Rows with their classes:
[ -3  12  12  22  27 -17 -64   4  -6   7  -4 -23  -5  -5  23  29  -1  20
   3  20   9  -8  -3 -19  34  42 -43 -12 -31 -20   6   8   5 -22 -26  10
   5  13   4  -7  -5  43  16  -7   7   1   7 -33  19  11  67  30 -21  31
   0  -6  10  14  17  26   2  -9   7]	jg
[ 40 -46 -45 -20   0 -14 -28  -1  -7  -1 -44 -30  15  21 -15 -36 -14 -23
 -14  22   6 -41   4 -14  10  25  19  -5   7 -33   9 -19 -21 -13   0  42
 -66   9  20  -7  -2  18 -15  -2  17  25 -15 -47 -13   9 -72 -26 -17  -4
  -8  33   9   1  -7 -48  11 -28 -23]	tc
[  20   14  -20    1   33  -17  -24    6   -9   14  -13  -30    1   17
  -30  -12   -8   18    3   -6   12   -5  -18    7    1   15   14   -8
  -26  -48   13  -31  -20  -19  -14   29  -48    2 -110    2   -6   10
  -46  -12    5  -16  -17   -2  -12   -7   31   21    1   16   -1   43
    2   -2    2  -17   24  -10  -12]	tc
[  0  15   6  12  12  -1 -18   2  -5   4   0 -27  11  -7  12  13  -4  22
   4  22   3 -16  -3 -17  10  47 -17  -2  -7 -18  11   3   1 -14  -8  14
 -11  24  13  -4   5  32  17  -6  -6   6  -1 -23   0  12  57  24 -13  31
 -18  10  15   1  23  11   7  -1   5]	jg
[-20  24  25  22  19 -15 -61  14 -19   2   1 -16   5 -17  25  13   1  28
  11  11 -10  -8  -6 -18  35  41 -45  -6 -10 -17  21  14  17 -10 -20   6
   3  21  19   8  -5  45  36 -15   6   1   8 -22  14   8  84  50 -15  51
  -3 -17  12   4  19  50   2  -4  26]	bf
[ -6  12  12  19  10 -10 -33  -3  -4  -1  -2  -2   0   4  11  33   0  21
  -3  11  12  -1 -10  -3  24  23 -28  -6 -26 -28   9   5   0 -19 -17 -14
  17  10  -8  -4   2  20   6  -1   3 -24  -4  -3   5   3  43  20  -4  19
  -2   2 -25   0   8  18   6  -1  13]	tb
[-10 -15  13  11  11 -25 -28  10  -7   3   2  -8 -11  10  17  17   7  22
   3 -21  -3  11   1  -7  -7  20 -16   3 -18   3  -3  12  -1 -23  -4   6
  15   4 -96  13  16  33 -44   6 -11   7  -1   6   0   2  40  23 -11  15
   0 -17   5   5 -11  10  14  -1  10]	rm
[-30  48  12 -32  13   1 -14   5 -11 -21 -13   8  -1 -21   6  14  14   2
   1  20  -9 -22 -23  15  22  -1 -17 -12 -12 -26  -4  -7  10   3  15 -15
  -8  46 110  -5 -10  10  -3  -8  28  17 -14 -59  -5   5  14  18  -2  -4
  -9  19   9   4  49  30 -12  -6  34]	tc
[-10 -32  17   3  14 -20 -30  12 -11  -3  -5   7 -17  -6  22   5   5  -4
  -4 -16  -9 -12 -16  -3 -17  12 -17   8  -4  16 -19  17  -1 -13   7   2
   7  -5 -59  14  11  34   0  11  -5  12  -1  17  -8  -6  16  -2 -14  -4
  -8 -27   8   0 -12 -20   6  -3  11]	rm
[-14 -12  12  -9   0 -20 -28   2 -12  -3 -14   7  -3 -23 -10   4   0  21
   0   4  -7 -10 -15  -9   9  21  -1 -10 -20 -50   3  -7   1 -14  -3   0
 -37   9  -9  -4  18  23 -35  23  23 -23 -25  -4  -5  13  21  16   6  11
  -4  14  13   7   4 -29  18 -20   4]	tc
[ -2 -34  28   9  -8 -27 -44   4  -8   1   2  16 -14   1  33  36   0   1
   3  -4 -15 -12  -7 -19  13  26 -30  -1  -8   0  -5  19  -5 -26  -7  -4
  15   1   8  12   9  39   4  16  11   3  -1   4  -6   5  28  -1 -16  -3
  -4 -23   9   3 -10  13   8  -9  15]	Qg
[-21   0  10   8   7 -21 -26  -1 -14  -3   2   6 -19  -7   9  21   3  16
  -3  -4  -4  -4   0  11   7  11 -37  -1 -32  -9  -2  10   4 -15 -11 -22
 -15   4 -45   4   1   6 -17   6  -2 -14 -14  -5  -9  -5  42  22  13   7
   0 -12  12  -1  55 -14  34 -11  12]	Fm
